[132 120 143 131 120 122] = G
[118  95 192 138 192 100] = X
[173 140  93  95  84 184] = J
[143 150 108  58 155 111] = S
[125 108 108 124 118  91] = N
[124 125 117 114 131 112] = F
[ 79 175  73 190 143 126] = V
[124 113 112 124 122  96] = R
chg G: [132 120 144 131 120 122] | 3, [143]
chg V: [ 79 175  73 190 143 127] | 6, [126]

[129 122 145  99 158 108]  M
[112 137 127 137  93 109]  T
[ 67 120 117 120 126 109]  U
[195 133 138 119 151 157]  P
[ 61 112  86 131 117 166]  Z
[189 147 154 138 119 111]  D
[198 136 142 125 145 149]  K
[115 123 106 143 114 161]  C
[192 126 115 124 151 195]  W
len: [198 136 142 125 145] | 5
q: [195 133 138 119 151 157] | P
chg U: [ 68 120 117 120 126 109] | 1, [67]
len: [198 136] | 2

[128 161 114 149 158  93 144 141 113 113] -> A
[114 114 149 158  93 144 161 113 128 141] -> Y
[102 129 144 137 109 125 150 139 129 127] -> E
chg Y: [114 114 149 158  93 144 161 113 128 140] | 10, [141]
chg A: [128 161 114 149 158  92 144 141 113 113] | 6, [93]
chg E: [102 129 144 137 109 125 150 139 130 127] | 9, [129]
len: [128 161 114 149 158  93 144] | 7
perm: [141 128 113 161 144  93 158 149 114 114] | Y
len: [102 129 144 137 109 125] | 6

[138 125 138 128 128 129 130 129 131 118] : B
[119 127 129 128 125 126 126 129 121 123] : Q
[168 133 143 129 133 130 129 118 189 174] : H
both H Q:  | [129]
len: [119 127 129 128 125 126] | 6
both Q H:  | [129]
q: [138 125 138 128 128 129 130 129 131 118] | B
chg B: [138 125 138 128 128 130 130 129 131 118] | 6, [129]
q: [119 127 129 128 125 126 126 129 121 123] | Q

[126 139 124 132 133 124 109 118 147]  mev
[111 110 141 115 107 142 104  96 146]  safo
[142 141 116 146 110 104  96 111 107]  Fatef
[127 116 129 130 118 129  75  80 168]  Foni
[143 142 130 122 135 135 193 190  72]  Vunu
len: [143 142 130 122 135 135 193] | 7
perm: [ 96 104 146 107 110 141 142 111 115] | safo

[123 121 117 202] -> sofum
[201 117 202 123] -> tufo
[122 117 202 123] -> mubib
chg sofum: [122 121 117 202] | 1, [123]
chg sofum: [123 121 117 201] | 4, [202]
perm: [202 123 122 117] | mubib
perm: [123 122 117 202] | mubib

[165 111 148 126 154 124 100  96  99  98 109 140 174 101 102  91 136 152
 171 169 118 138 120 135 103 168  97 127 144  97 133  72 108  76 119 101
 101 152 200 123 146 116 106  91 113 176 122 122 102 162 134 115 136 102
 111 113 160 134 150] : Nozo
[151 164 132 123 158 143 145 174  69 133 118 108 128 135 114 130 154 155
 108 113  98  99 121 169 118 114 105 120 124  76 147 128 139 137 136 130
  74 138 163 148 187 121 129 135 100  97 103 111 122 115 143 132 143 166
 137 154 137 166 123] : bivo
[ 95 142 110 130 105 131 152 155 155 154 145 118  88 151 151 160 120 106
  91  93 137 120 135 121 150  94 155 129 114 156 123 177 145 173 136 152
 153 107  64 132 111 139 147 160 141  87 133 133 151  99 122 140 121 150
 143 141 100 122 109] : bep
[158 108 146 127 147 122 101  93 110 100 112 142 170 103 106  94 132 146
 170 167 124 141 122 128 107 166 104 128 143 108 130  77 109  80 119 103
 112 148 188 121 136 118 108  93 119 176 126 125 106 160 132 115 133  99
 111 110 156 128 148] : Sesut
[ 93 160 106 128 109 138 166 181 141 165 147 107  74 162 154 172 127 109
  71  75 129 106 135 134 154  77 155 126 107 145 129 194 155 192 141 160
 140 104  57 141 128 140 154 174 135  61 126 129 156  84 126 145 124 172
 151 155  94 135 101] : Bupaf
[154 151 160 122 150 129 153 173 114 120 131 140 132 142 120 151 104 111
 141 136 130 109 155 137  64 143 141 160 121  88 145 100 122 133 156 135
  99  91  87 155 177 121 107  95 145 133 152 118  94  93 106 155 147 151
 150 152 139 110 123] : Mim
[ 91 156 106 129 106 136 164 176 147 164 148 109  75 161 155 171 125 106
  73  77 132 109 136 130 155  79 158 127 108 151 127 193 153 190 140 160
 146 103  53 139 122 141 153 173 138  65 128 130 156  86 124 144 123 168
 150 152  93 130 102] : zuno
[109 160 113 127 122 139 160 178 122 156 139 108  90 154 143 160 134 121
  81  86 121 104 131 143 144  88 142 124 112 127 134 175 150 176 140 152
 122 113  86 143 143 135 147 163 126  72 120 124 147  93 131 141 129 170
 147 154 106 143 107] : Fir
chg Bupaf: [ 93 160 106 128 109 138 166 181 141 165 147 107  74 162 154 172 127 109
  71  75 129 106 135 134 154  77 155 126 107 145 129 194 155 192 141 160
 140 104  57 141 128 140 154 174 135  61 126 129 156  83 126 145 124 172
 151 155  94 135 101] | 50, [84]
perm: [ 64  87  88  91  93  94  95  99 100 105 106 107 109 110 111 114 118 120
 120 121 121 122 122 123 129 130 131 132 133 133 135 136 137 139 140 141
 141 142 143 145 145 147 150 150 151 151 151 152 152 153 154 155 155 155
 156 160 160 173 177] | bep

[148 136 131 155] : fadeg
[197 152 149 197] : Tok
[126 149 110 126] : Fofa
[204 144 152 204] : Dolu
[ 67 136 131 151] : Moz
both Tok Fofa:  | [149]
both Tok Dolu:  | [152]

[106 104 111 106 131 153 125 182 158 164] = ketub
[160 107 141 104 109 179 162 110  81  87] = Tiro
[155 133 130 100  83 122 157 142 113 160] = Doz
[129 134 139 164 137 126 137 150  98 148] = larir
[163 139 102 160 134  52 143 146 109 162] = pali
chg pali: [163 139 102 160 133  52 143 146 109 162] | 5, [134]
len: [160 107 141 104 109] | 5

[130 125 121 132]  remag
[134 139 133 122]  zifu
[131 139 129 147]  mobub
[153 179 150 105]  Nopi
[163 201 158  96]  Bano
[134 100 127 116]  Nepur
[140 109  69 153]  nam
[131 123 110 136]  rezi
[128 126 124 131]  suv
[129 134 129 137]  Gofa
len: [134 100 127] | 3
len: [134] | 1
perm: [126 124 131 128] | suv
len: [163] | 1
chg nam: [140 109  69 152] | 4, [153]
chg nam: [139 109  69 153] | 1, [140]

